[[  9.5  50.6  -1.7  72.2   6.4 -36.2 -41.3  -3.5]
 [ -2.0   3.9 -17.8  -1.9  -6.4  -6.6  17.3 -35.6]
 [ -0.1 -19.8  10.9 -27.1   1.3  -0.8  -2.6  33.0]
 [ -8.4 -31.2 -12.1 -35.3  -5.3  36.1  33.4  42.0]
 [ -4.4 -27.5  11.8 -31.3   1.4  32.6  15.9  18.2]
 [  1.6  -3.1   4.6 -16.1  -1.7 -18.7   1.4 -42.7]]
->
[[  9.5  50.6  -1.7  72.2   6.4 -36.2 -41.3  -3.5]
 [ -2.0   3.9 -17.8  -1.9  -6.4  -6.6  17.3 -35.6]
 [  1.6  -3.1   4.6 -16.1  -1.7 -18.7   1.4 -42.7]
 [ -0.1 -19.8  10.9 -27.1   1.3  -0.8  -2.6  33.0]
 [ -4.4 -27.5  11.8 -31.3   1.4  32.6  15.9  18.2]
 [ -8.4 -31.2 -12.1 -35.3  -5.3  36.1  33.4  42.0]]

[[ 12.7 -23.2  27.1 -28.1 -49.4 -19.7  53.4]
 [ 13.8  -3.8  11.7 -12.5 -45.6   3.3 -47.7]
 [-44.1 -54.1  31.3 -43.6  18.0   1.9   6.9]
 [ 36.7 -37.1  39.0 -37.8  -6.8 -30.2  31.4]
 [-46.7  59.2 -37.7 -44.8  10.4 -58.4 -59.6]
 [  7.0  57.2  30.7 -29.9  17.8 -16.0   1.1]
 [ 42.8  -0.3 -27.2   6.8  11.6 -29.3  51.4]
 [ 51.6  14.4  28.6 -50.2 -55.2  -7.3 -42.0]
 [-60.6  27.2 -44.9 -51.1  39.9  16.0 -54.7]
 [ -7.7  -9.8   0.9 -51.9 -18.7  40.8 -18.3]
 [-59.4  54.1 -24.4  -2.3 -58.6 -26.5 -11.0]
 [ 47.6  31.6  49.1  23.6   6.8  35.4 -44.1]]
->
[[-46.7  59.2 -37.7 -44.8  10.4 -58.4 -59.6]
 [  7.0  57.2  30.7 -29.9  17.8 -16.0   1.1]
 [-59.4  54.1 -24.4  -2.3 -58.6 -26.5 -11.0]
 [ 47.6  31.6  49.1  23.6   6.8  35.4 -44.1]
 [-60.6  27.2 -44.9 -51.1  39.9  16.0 -54.7]
 [ 51.6  14.4  28.6 -50.2 -55.2  -7.3 -42.0]
 [ 42.8  -0.3 -27.2   6.8  11.6 -29.3  51.4]
 [ 13.8  -3.8  11.7 -12.5 -45.6   3.3 -47.7]
 [ -7.7  -9.8   0.9 -51.9 -18.7  40.8 -18.3]
 [ 12.7 -23.2  27.1 -28.1 -49.4 -19.7  53.4]
 [ 36.7 -37.1  39.0 -37.8  -6.8 -30.2  31.4]
 [-44.1 -54.1  31.3 -43.6  18.0   1.9   6.9]]

[[-53.1  43.0]
 [-17.7  35.6]
 [-43.4  27.3]
 [-28.6  29.8]
 [-42.4  60.0]
 [ -5.5  22.4]]
->
[[-42.4  60.0]
 [-53.1  43.0]
 [-17.7  35.6]
 [-28.6  29.8]
 [-43.4  27.3]
 [ -5.5  22.4]]

[[ 23.6 -11.1 -30.6  26.2  35.8 -22.9 -24.7]
 [ 29.9 -24.5   5.7  33.1  24.7 -37.3  20.3]
 [-29.3  28.8   2.8 -30.4 -10.5  26.4 -42.1]
 [-35.8   7.8 -24.4 -45.7 -31.6  18.3 -21.8]
 [-20.3  -9.4 -24.6 -15.1   3.0  10.8 -54.7]
 [-25.4  10.8 -50.8 -20.0  19.2  11.7 -39.3]
 [  1.7  -2.9 -14.0   2.8   9.1 -25.3  23.8]
 [ 24.3 -21.0   4.4  25.5  14.1 -36.8  32.2]]
->
[[-29.3  28.8   2.8 -30.4 -10.5  26.4 -42.1]
 [-25.4  10.8 -50.8 -20.0  19.2  11.7 -39.3]
 [-35.8   7.8 -24.4 -45.7 -31.6  18.3 -21.8]
 [  1.7  -2.9 -14.0   2.8   9.1 -25.3  23.8]
 [-20.3  -9.4 -24.6 -15.1   3.0  10.8 -54.7]
 [ 23.6 -11.1 -30.6  26.2  35.8 -22.9 -24.7]
 [ 24.3 -21.0   4.4  25.5  14.1 -36.8  32.2]
 [ 29.9 -24.5   5.7  33.1  24.7 -37.3  20.3]]

[[-30.8  28.7   7.2  -1.0 -29.4  40.4  15.0]
 [ -1.8   8.1  -9.9  16.6  -8.9 -12.2  -3.0]
 [ 33.0   0.3 -60.9 -44.9  12.9  55.9 -16.7]
 [-27.5  20.1  -5.1  -8.0  -0.9  45.6  -0.1]
 [ 56.7 -27.4 -23.7 -40.1   8.9  29.7 -13.4]
 [ 20.7  -0.9 -52.4 -35.8  14.0  37.7 -15.8]
 [ 19.7 -12.0   0.1 -20.3  28.2 -24.1  21.2]
 [ -3.8   6.5 -15.2  18.1 -17.5 -12.1  -8.2]
 [ 41.7  -8.6 -73.4 -52.8  22.3  69.0 -33.0]]
->
[[-30.8  28.7   7.2  -1.0 -29.4  40.4  15.0]
 [-27.5  20.1  -5.1  -8.0  -0.9  45.6  -0.1]
 [ -1.8   8.1  -9.9  16.6  -8.9 -12.2  -3.0]
 [ -3.8   6.5 -15.2  18.1 -17.5 -12.1  -8.2]
 [ 33.0   0.3 -60.9 -44.9  12.9  55.9 -16.7]
 [ 20.7  -0.9 -52.4 -35.8  14.0  37.7 -15.8]
 [ 41.7  -8.6 -73.4 -52.8  22.3  69.0 -33.0]
 [ 19.7 -12.0   0.1 -20.3  28.2 -24.1  21.2]
 [ 56.7 -27.4 -23.7 -40.1   8.9  29.7 -13.4]]

[[ 15.4   1.4 -19.4 -12.1  -1.0  -1.0 -12.4  20.4  -8.0   2.4   4.3]
 [ -8.6  -7.2  25.3 -19.7  31.7  13.4  -5.7  32.3  15.8 -45.5 -20.8]
 [ -5.1 -18.4   6.6   6.4  24.1  62.4 -26.7  26.7   7.5 -10.2  55.7]
 [ 13.9   0.3  13.3  37.1  -1.4  -7.9  13.6 -13.5  26.5   1.0  10.7]]
->
[[ 15.4   1.4 -19.4 -12.1  -1.0  -1.0 -12.4  20.4  -8.0   2.4   4.3]
 [ 13.9   0.3  13.3  37.1  -1.4  -7.9  13.6 -13.5  26.5   1.0  10.7]
 [ -8.6  -7.2  25.3 -19.7  31.7  13.4  -5.7  32.3  15.8 -45.5 -20.8]
 [ -5.1 -18.4   6.6   6.4  24.1  62.4 -26.7  26.7   7.5 -10.2  55.7]]
---
[[ 40.5  29.6  40.6]
 [ 25.3  -2.4 -41.5]
 [-63.5   6.9   5.7]
 [-53.3   7.7   7.8]
 [-55.9  -1.7  26.3]
 [ 32.9  26.4  30.4]
 [ 15.1  -5.6 -68.2]]
->
[[ 40.5  29.6  40.6]
 [-63.5   6.9   5.7]
 [-55.9  -1.7  26.3]
 [ 15.1  -5.6 -68.2]]

[[-13.3  30.6  15.9   2.6  28.1   1.2  -3.0  -7.3  38.2  24.3  -0.6 -17.9
    1.7 -21.6   4.2]
 [ -8.5  13.0 -12.7 -17.5  40.8  10.2  -1.5  11.0  12.2  38.3   8.9   3.5
  -22.7 -57.8  16.8]
 [ 22.3 -13.5  -8.7  -3.1 -19.7  -0.1  -4.3 -11.5  -7.1  -2.3 -16.9  48.6
    4.7  21.6 -41.0]]
->
[[-13.3  30.6  15.9   2.6  28.1   1.2  -3.0  -7.3  38.2  24.3  -0.6 -17.9
    1.7 -21.6   4.2]
 [ 22.3 -13.5  -8.7  -3.1 -19.7  -0.1  -4.3 -11.5  -7.1  -2.3 -16.9  48.6
    4.7  21.6 -41.0]]

[[-16.6   7.4 -22.8   2.5 -58.9  -4.1   0.4   8.7  -8.0 -10.2   5.3]
 [  1.7  -5.5   1.6   3.1   3.5   0.5  -1.2  -8.1   3.1   6.9  -0.6]
 [ 22.4 -13.0   2.0   3.5  14.3   7.4 -18.0 -11.8   4.6  21.6   6.6]
 [-11.4   5.1   6.6  -0.6   7.8   1.3   8.5   8.5  -0.9 -16.9  -5.9]]
->
[[-16.6   7.4 -22.8   2.5 -58.9  -4.1   0.4   8.7  -8.0 -10.2   5.3]
 [ 22.4 -13.0   2.0   3.5  14.3   7.4 -18.0 -11.8   4.6  21.6   6.6]]

[[-0.3 71.2 71.6 72.4]
 [ 1.5 70.5 71.2 71.6]
 [-1.0  1.0  0.8 70.9]
 [-0.5  0.4  0.1 72.5]
 [ 0.4  1.0 -1.3 71.7]
 [-0.9 24.5 71.1 71.2]
 [26.5 69.7 71.5 70.4]
 [ 1.6 -0.1 71.3 71.8]]
->
[[-0.3 71.2 71.6 72.4]
 [-1.0  1.0  0.8 70.9]
 [ 0.4  1.0 -1.3 71.7]
 [26.5 69.7 71.5 70.4]]

[[  3.8   5.7   0.7  -7.3]
 [  1.3 -19.7   4.3  19.3]
 [  2.1 -28.0   5.8   4.8]
 [  0.9 -65.0  12.4 -22.8]
 [  4.6 -32.3  10.5 -10.2]]
->
[[  3.8   5.7   0.7  -7.3]
 [  2.1 -28.0   5.8   4.8]
 [  4.6 -32.3  10.5 -10.2]]

[[ 34.5 -42.6  -7.1]
 [  4.0 -25.2 -10.7]
 [  8.3  37.0 -18.3]
 [-12.8 -10.0   7.2]
 [ -2.7  66.6 -10.2]
 [ 10.2  31.0  22.9]
 [  6.5  -3.4 -16.4]]
->
[[ 34.5 -42.6  -7.1]
 [  8.3  37.0 -18.3]
 [ -2.7  66.6 -10.2]
 [  6.5  -3.4 -16.4]]
